Below are the code and all the weights of a small trained network. Each question names an input and a class and asks about switching units off, where a switched-off unit gives its printed mean instead of its output.

import numpy as np


def w(rows, s, z=0):
    codes = np.array(rows[::2]) - 128.0
    scale = np.full(codes.shape[1], s)
    scale[-1] = z or s
    return codes * scale


def norm(h):
    return h / np.sqrt((h * h).mean(-1, keepdims=True) + 1e-5)


def f(y):
    return np.maximum(y, 0)


def log_softmax(a):
    a = a - a.max(-1, keepdims=True)
    return a - np.log(np.exp(a).sum(-1, keepdims=True))


def net(x, mask):
    res = np.array(x, float).reshape(1, 5) / 4 @ E
    u = 0
    for l in range(2):
        y = f(norm(res) @ A[l][:, :-1].T + A[l][:, -1])
        res = res + np.where(mask[u : u + 5], y, B[l][:, -1]) @ B[l][:, :-1]
        u += 5
    return log_softmax(norm(res)[-1] @ U[:, :-1].T + U[:, -1])


A, B = {}, {}
E = w([
[143,131,184,116],'x0',
[148,136,95,38],'x1',
[106,3,129,115],'x2',
[213,107,110,144],'x3',
[128,126,129,131],'x4',
],0.0018)
A[0] = w([
[87,140,7,174,131],'L0N1',
[64,150,133,92,169],'L0N2',
[102,107,166,234,8],'L0N3',
[140,144,220,111,95],'L0N4',
[3,153,140,122,2],'L0N5',
],0.0057,0.0036)
B[0] = w([
[167,115,254,55,244],'L0N1',
[146,133,64,125,254],'L0N2',
[150,216,189,236,187],'L0N3',
[134,94,184,13,190],'L0N4',
[49,209,98,60,179],'L0N5',
],0.0054,0.0019)
A[1] = w([
[255,117,130,181,81],'L1N1',
[249,124,60,101,158],'L1N2',
[145,245,142,133,3],'L1N3',
[146,92,16,21,120],'L1N4',
[241,247,98,74,91],'L1N5',
],0.0042,0.0027)
B[1] = w([
[39,185,39,37,182],'L1N1',
[69,192,140,135,235],'L1N2',
[181,2,58,185,163],'L1N3',
[158,163,150,227,249],'L1N4',
[112,47,149,158,252],'L1N5',
],0.0058,0.003)
U = w([
[139,172,141,199,177],'0',
[65,181,43,81,188],'1',
[147,11,92,181,158],'2',
[165,122,193,61,138],'3',
[114,139,133,137,167],'4',
[139,94,69,88,47],'5',
[160,90,49,70,3],'6',
],0.011,0.0058)

Each question gives the input, the list of numbers given to net, and the class t.
The units are the neurons (one row each of A and B). Each row of codes is followed by its name. A weight is (code - 128) times the scale printed after its matrix; where a second scale follows, it is the last column's (A, B and U).
mask holds one flag per neuron, layer by layer. A switched-off neuron (its flag False) gives its mean, the last column of its row in B, instead of its output. The means were averaged over made-up inputs and are rounded, as every weight is.
A unit's drop is (log p(t) with every unit on - log p(t) with that unit switched off) / (log p(t) with every unit on - log p(t) with every unit switched off).
The circuit of an input: a set's keep is (log p(t) with only the set's units on - log p(t) with every unit switched off) / (log p(t) with every unit on - log p(t) with every unit switched off). Starting from all 10 units, units are removed one at a time, each time the one whose removal leaves the highest keep (on an exact tie, the one counted first), for as long as the keep stays at least 0.8.
circuit, biggest first: the units of the circuit, biggest drop first
k most important neurons: the k neurons with the biggest drops, biggest first
top k neurons in layer l: the k neurons of layer l with the biggest drops, biggest first
input [0,0,-6,7,5], class 1: circuit, biggest first : (L1N1)
input [4,4,4,-1,2], class 0: 3 most important neurons : (L1N4 L0N1 L1N5)
input [6,5,-3,7,-6], class 1: 4 most important neurons : (L1N1 L1N2 L0N1 L0N5)
input [6,-4,-8,-7,6], class 2: 2 most important neurons : (L1N3 L1N1)
input [-8,0,-8,6,8], class 2: top 2 neurons in layer 1 : (L1N5 L1N3)
input [6,5,-4,7,-6], class 1: 2 most important neurons : (L1N1 L1N2)
input [7,7,5,-5,-6], class 0: 2 most important neurons : (L1N4 L0N1)
input [4,-2,-7,-2,5], class 2: 2 most important neurons : (L1N3 L0N1)
input [7,-6,-5,2,-6], class 3: top 3 neurons in layer 0 : (L0N4 L0N2 L0N5)
input [-5,7,7,8,4], class 1: top 4 neurons in layer 1 : (L1N5 L1N2 L1N1 L1N3)
input [7,-4,-8,6,-3], class 2: 2 most important neurons : (L1N5 L1N3)
input [-1,-6,3,-7,-3], class 1: 4 most important neurons : (L0N5 L1N4 L1N5 L0N2)
input [-6,8,-2,4,2], class 0: top 2 neurons in layer 0 : (L0N4 L0N3)
input [-6,5,-6,3,-6], class 2: circuit, biggest first : (L1N5)
input [-8,-2,3,8,1], class 1: 2 most important neurons : (L1N1 L0N4)
input [-8,5,-8,4,-6], class 2: circuit, biggest first : (L1N5 L1N3)
input [-1,2,6,7,-4], class 1: circuit, biggest first : (L1N1 L1N2)
input [-3,5,-2,-3,-5], class 0: top 2 neurons in layer 0 : (L0N2 L0N3)
input [-1,8,1,-6,-2], class 0: top 2 neurons in layer 1 : (L1N4 L1N1)
input [1,-1,0,-8,5], class 1: circuit, biggest first : (L0N5)
input [2,6,6,5,0], class 0: circuit, biggest first : (L1N4 L0N1 L1N2)
input [1,-4,-3,-5,-5], class 1: circuit, biggest first : (L0N5 L1N4)
input [-8,-2,-7,-6,-1], class 3: 2 most important neurons : (L0N1 L1N4)
input [-3,-5,0,6,2], class 1: 2 most important neurons : (L1N1 L1N4)
input [4,3,-6,0,-2], class 2: circuit, biggest first : (L1N5 L1N3)
input [-2,6,4,-6,1], class 0: circuit, biggest first : (L1N4 L1N1)
input [-8,-5,4,8,-1], class 1: 3 most important neurons : (L1N1 L1N5 L0N4)
input [-8,-2,-2,2,-6], class 3: circuit, biggest first : (L0N1)
